Below is a small trained network, with its code and all its weights. Each question gives an input and a target symbol and asks what happens when units are switched off, that is, made to give their printed mean instead of their output.

import numpy as np


def w(rows, s, z=0):
    codes = np.array(rows[::2]) - 128.0
    scale = np.full(codes.shape[1], s)
    scale[-1] = z or s
    return codes * scale


def norm(h):
    return h / np.sqrt((h * h).mean(-1, keepdims=True) + 1e-5)


def f(y):
    return np.maximum(y, 0)


def softmax(a):
    e = np.exp(a - a.max(-1, keepdims=True))
    return e / e.sum(-1, keepdims=True)


def log_softmax(a):
    a = a - a.max(-1, keepdims=True)
    return a - np.log(np.exp(a).sum(-1, keepdims=True))


def net(x, mask):
    ids = ['ΞΠαβδεθσφω'.index(c) for c in x.split()]
    T = len(ids)
    res = E[ids] + P[:T]
    u = 0
    for l in range(2):
        r = norm(res)
        for j in range(2):
            rows = slice(2 * j, 2 * j + 2)
            q, k, v = (r @ M[l][rows].T for M in (Q, K, V))
            z = softmax(np.where(np.tri(T) > 0, q @ k.T / 2**0.5, -1e9)) @ v
            o = O[l][rows]
            res = res + np.where(mask[u + j], z, o[:, -1]) @ o[:, :-1]
        u += 2
        y = f(norm(res) @ A[l][:, :-1].T + A[l][:, -1])
        res = res + np.where(mask[u : u + 4], y, B[l][:, -1]) @ B[l][:, :-1]
        u += 4
    return log_softmax(norm(res)[-1] @ U[:, :-1].T + U[:, -1])


Q, K, V, O, A, B = {}, {}, {}, {}, {}, {}
E = w([
[135,128,146],'Ξ',
[139,89,149],'Π',
[72,143,109],'α',
[123,111,148],'β',
[63,81,15],'δ',
[110,146,51],'ε',
[115,149,130],'θ',
[87,144,132],'σ',
[252,143,99],'φ',
[75,142,111],'ω',
],0.024)
P = w([
[166,113,131],'0',
[139,72,125],'1',
[189,130,79],'2',
[116,139,149],'3',
[134,46,155],'4',
[238,129,64],'5',
[122,146,146],'6',
[73,23,184],'7',
[253,125,57],'8',
[127,154,144],'9',
],0.011)
Q[0] = w([
[201,74,57],'L0H1',
[169,153,82],'L0H1',
[152,118,180],'L0H2',
[49,254,102],'L0H2',
],0.0082)
K[0] = w([
[140,32,2],'L0H1',
[162,39,134],'L0H1',
[79,130,62],'L0H2',
[29,124,183],'L0H2',
],0.0068)
V[0] = w([
[17,97,103],'L0H1',
[57,127,117],'L0H1',
[195,160,2],'L0H2',
[158,53,139],'L0H2',
],0.0078)
O[0] = w([
[103,53,191,254],'L0H1',
[2,137,139,191],'L0H1',
[172,21,66,142],'L0H2',
[177,3,147,185],'L0H2',
],0.004,0.0017)
A[0] = w([
[111,68,251,3],'L0N1',
[186,213,160,145],'L0N2',
[158,165,224,167],'L0N3',
[83,178,97,176],'L0N4',
],0.012,0.0054)
B[0] = w([
[28,161,45,224],'L0N1',
[164,109,209,207],'L0N2',
[42,2,242,225],'L0N3',
[96,224,234,255],'L0N4',
],0.0072,0.0044)
Q[1] = w([
[114,119,2],'L1H1',
[151,201,71],'L1H1',
[143,75,86],'L1H2',
[6,33,67],'L1H2',
],0.0072)
K[1] = w([
[112,194,145],'L1H1',
[157,137,158],'L1H1',
[103,168,92],'L1H2',
[146,63,254],'L1H2',
],0.0088)
V[1] = w([
[183,186,18],'L1H1',
[183,239,93],'L1H1',
[157,95,179],'L1H2',
[190,127,248],'L1H2',
],0.011)
O[1] = w([
[220,118,113,3],'L1H1',
[192,189,156,13],'L1H1',
[147,80,75,150],'L1H2',
[154,97,244,148],'L1H2',
],0.011,0.0057)
A[1] = w([
[157,254,59,4],'L1N1',
[54,165,177,122],'L1N2',
[85,113,194,2],'L1N3',
[113,214,113,159],'L1N4',
],0.012,0.002)
B[1] = w([
[223,62,137,167],'L1N1',
[250,159,88,254],'L1N2',
[136,157,144,211],'L1N3',
[85,87,44,173],'L1N4',
],0.013,0.0072)
U = w([
[135,70,229,101],'Ξ',
[103,80,116,15],'Π',
[83,198,80,253],'α',
[68,99,111,61],'β',
[89,104,4,53],'δ',
[162,111,19,132],'ε',
[159,158,193,144],'θ',
[92,193,162,183],'σ',
[217,104,122,173],'φ',
[94,183,91,126],'ω',
],0.014,0.0035)

Each question gives the input, a string of symbols that net reads in full, and the target symbol t.
The units are the heads (2 rows each of Q, K, V and O) and the neurons (one row each of A and B). Each row of codes is followed by its name. A weight is (code - 128) times the scale printed after its matrix; where a second scale follows, it is the last column's (O, A, B and U).
mask holds one flag per unit, layer by layer, with each layer's heads first. A switched-off unit (its flag False) gives its mean, the last column of its rows in O or B, instead of its output. The means were averaged over made-up inputs and are rounded, as every weight is.
A unit's drop is (log p(t) with every unit on - log p(t) with that unit switched off) / (log p(t) with every unit on - log p(t) with every unit switched off).
The circuit of an input: a set's keep is (log p(t) with only the set's units on - log p(t) with every unit switched off) / (log p(t) with every unit on - log p(t) with every unit switched off). Starting from all 12 units, units are removed one at a time, each time the one whose removal leaves the highest keep (on an exact tie, the one counted first), for as long as the keep stays at least 0.8.
units of the circuit, in order: the units of the circuit, biggest drop first
k most important neurons: the k neurons with the biggest drops, biggest first
top k neurons in layer l: the k neurons of layer l with the biggest drops, biggest first
input ε β σ, target ε: 2 most important neurons	(L0N3; L1N1)
input φ θ Ξ β σ, target δ: units of the circuit, in order	(L0N1; L1N2)
input β θ δ δ Π Π, target δ: units of the circuit, in order	(L1H2; L1N2)
input Ξ ε α, target ε: 4 most important neurons	(L0N4; L0N3; L1N4; L0N1)
input φ α ω, target φ: 2 most important neurons	(L1N1; L0N3)
input θ Π σ α α Ξ β φ ω, target φ: units of the circuit, in order	(L1N1; L1H1; L0H1; L0N3)
input σ σ σ, target σ: units of the circuit, in order	(L0N4)
input α σ Ξ α Ξ ε α α, target α: units of the circuit, in order	(L0H2; L0N3; L1N2; L1H1)
input σ β ω Ξ Ξ Ξ, target Ξ: top 2 neurons in layer 1	(L1N2; L1N4)
input α σ Ξ θ α Ξ, target Ξ: 3 most important neurons	(L1N2; L0N4; L0N1)
input φ β Ξ β σ β θ β α, target φ: units of the circuit, in order	(L1N1; L0H1; L1H1; L0N3)
input ε ω σ, target ε: units of the circuit, in order	(L0N3; L1N4; L1H1)
input α ε Ξ, target ε: units of the circuit, in order	(L1H2; L1H1)
input Ξ Ξ θ α θ ε α ω, target Ξ: units of the circuit, in order	(L1H2)
input θ ε β, target ε: 4 most important neurons	(L0N3; L0N2; L0N1; L1N2)
input δ β δ ε Π, target δ: top 2 neurons in layer 0	(L0N1; L0N4)
input ε θ ω, target ε: top 2 neurons in layer 1	(L1N1; L1N4)
input σ ε Ξ, target ε: top 2 neurons in layer 0	(L0N3; L0N2)
input α α Ξ β δ β, target δ: 2 most important neurons	(L1N2; L0N3)
input φ α θ, target φ: units of the circuit, in order	(L1H1)
input σ φ α Ξ σ α α σ, target σ: top 3 neurons in layer 1	(L1N4; L1N2; L1N3)
